Here is a tiny trained network, its code and every weight. The questions are about switching its units off for an input and a class, where a switched-off unit gives its printed mean instead of its output.

import numpy as np


def w(rows, s, z=0):
    codes = np.array(rows[::2]) - 128.0
    scale = np.full(codes.shape[1], s)
    scale[-1] = z or s
    return codes * scale


def f(y):
    return y / 2 * (1 + np.tanh(0.7978845608 * (y + 0.044715 * y**3)))


def log_softmax(a):
    a = a - a.max(-1, keepdims=True)
    return a - np.log(np.exp(a).sum(-1, keepdims=True))


def net(x, mask):
    res = np.array(x, float).reshape(1, 7) / 4 @ E
    y = f(res @ A[0][:, :-1].T + A[0][:, -1])
    res = res + np.where(mask, y, B[0][:, -1]) @ B[0][:, :-1]
    return log_softmax(res[-1] @ U[:, :-1].T + U[:, -1])


A, B = {}, {}
E = w([
[93,173,172,75,157,150,125,118,202,123,116],'x0',
[228,129,122,230,80,54,118,53,116,109,201],'x1',
[116,3,113,67,241,221,154,102,234,213,234],'x2',
[94,97,103,74,158,184,22,97,76,84,87],'x3',
[200,27,229,152,168,184,199,156,16,156,45],'x4',
[65,109,55,65,195,92,79,42,109,145,226],'x5',
[157,199,188,146,248,218,120,167,203,57,186],'x6',
],0.0063)
A[0] = w([
[120,57,96,74,91,91,190,132,172,159,112,25],'neuron 0',
[140,28,150,183,84,102,175,117,33,143,100,104],'neuron 1',
[197,64,150,186,147,150,122,128,135,121,96,125],'neuron 2',
[168,154,175,131,150,165,106,168,107,40,88,167],'neuron 3',
[139,199,90,181,76,65,48,81,109,94,179,144],'neuron 4',
[139,255,196,157,136,151,214,185,156,46,102,211],'neuron 5',
[41,90,127,4,161,162,96,108,134,114,84,119],'neuron 6',
[62,124,126,23,199,184,115,120,140,163,152,234],'neuron 7',
[214,68,138,197,148,98,166,78,103,152,151,157],'neuron 8',
[142,194,83,158,79,58,85,51,140,78,149,159],'neuron 9',
[109,186,149,135,67,121,145,139,108,93,114,248],'neuron 10',
],0.0082,0.0013)
B[0] = w([
[183,111,108,112,54,129,35,142,32,84,86,175],'neuron 0',
[200,42,254,216,169,163,229,127,161,162,206,253],'neuron 1',
[217,74,191,177,141,138,158,184,104,120,135,187],'neuron 2',
[170,188,117,132,117,128,88,200,24,118,55,204],'neuron 3',
[33,169,25,58,160,77,61,122,193,168,118,235],'neuron 4',
[158,153,127,243,215,75,120,201,173,247,57,247],'neuron 5',
[75,134,56,42,75,154,85,67,26,4,155,232],'neuron 6',
[38,144,117,107,142,117,120,57,170,51,241,255],'neuron 7',
[139,60,170,57,146,215,175,92,88,17,228,217],'neuron 8',
[9,223,1,162,186,64,81,96,226,120,101,227],'neuron 9',
[70,198,115,149,158,84,116,119,159,169,130,196],'neuron 10',
],0.0063,0.009)
U = w([
[229,79,194,154,79,206,172,178,62,143,105,254],'0',
[101,189,95,148,126,83,92,170,138,254,9,66],'1',
[111,104,150,143,187,168,189,116,231,177,231,110],'2',
[61,137,90,21,72,152,87,91,81,58,158,66],'3',
],0.0073,0.00067)

Each question gives the input, the list of numbers given to net, and the class t.
The units are the neurons (one row each of A and B). Each row of codes is followed by its name. A weight is (code - 128) times the scale printed after its matrix; where a second scale follows, it is the last column's (A, B and U).
mask holds one flag per neuron, in row order. A switched-off neuron (its flag False) gives its mean, the last column of its row in B, instead of its output. The means were averaged over made-up inputs and are rounded, as every weight is.
A unit's drop is (log p(t) with every unit on - log p(t) with that unit switched off) / (log p(t) with every unit on - log p(t) with every unit switched off).
The circuit of an input: a set's keep is (log p(t) with only the set's units on - log p(t) with every unit switched off) / (log p(t) with every unit on - log p(t) with every unit switched off). Starting from all 11 units, units are removed one at a time, each time the one whose removal leaves the highest keep (on an exact tie, the one counted first), for as long as the keep stays at least 0.8.
units of the circuit, in order: the units of the circuit, biggest drop first
top k neurons: the k neurons with the biggest drops, biggest first
drop when u is switched off: that unit's drop, to one decimal
input [-4,5,3,3,-3,-7,5], class 0: units of the circuit, in order -> (neuron 7; neuron 9)
input [7,-3,-3,-1,-2,4,8], class 1: units of the circuit, in order -> (neuron 5)
input [-5,6,-6,6,0,-5,-7], class 2: top 4 neurons -> (neuron 1; neuron 8; neuron 5; neuron 0)
input [-7,8,6,-8,2,5,-3], class 0: units of the circuit, in order -> (neuron 0; neuron 7)
input [3,3,-2,5,-1,3,-6], class 1: top 4 neurons -> (neuron 8; neuron 7; neuron 9; neuron 4)
input [-8,7,-5,1,-5,4,4], class 1: top 3 neurons -> (neuron 9; neuron 6; neuron 7)
input [8,-1,-2,-4,7,-7,2], class 1: top 3 neurons -> (neuron 5; neuron 8; neuron 10)
input [-8,6,-6,6,-5,8,5], class 1: units of the circuit, in order -> (neuron 9; neuron 6)
input [-3,7,-5,-6,3,1,-1], class 2: top 2 neurons -> (neuron 8; neuron 1)
input [8,6,0,-8,3,8,-3], class 3: top 2 neurons -> (neuron 5; neuron 1)
input [5,-6,6,-8,2,-7,-5], class 0: top 3 neurons -> (neuron 0; neuron 9; neuron 4)
input [4,-5,4,-2,4,4,8], class 3: top 2 neurons -> (neuron 6; neuron 1)
input [-4,0,5,4,-5,-8,-1], class 0: top 4 neurons -> (neuron 9; neuron 4; neuron 7; neuron 6)
input [-1,-8,0,6,7,-4,-7], class 0: units of the circuit, in order -> (neuron 1)
input [-6,6,7,4,-2,7,-2], class 3: top 2 neurons -> (neuron 1; neuron 5)
input [3,-2,3,0,-4,3,8], class 3: top 2 neurons -> (neuron 6; neuron 1)
input [-6,6,-2,2,-3,-2,-7], class 2: top 2 neurons -> (neuron 1; neuron 8)
input [0,-3,8,-3,-8,5,5], class 3: drop when neuron 6 is switched off -> 0.2
input [-5,-5,8,7,6,-3,4], class 3: drop when neuron 2 is switched off -> 0.0
input [-6,-3,4,2,-4,7,8], class 3: drop when neuron 6 is switched off -> 0.1
input [4,6,-4,3,-7,8,-8], class 1: units of the circuit, in order -> (neuron 9)
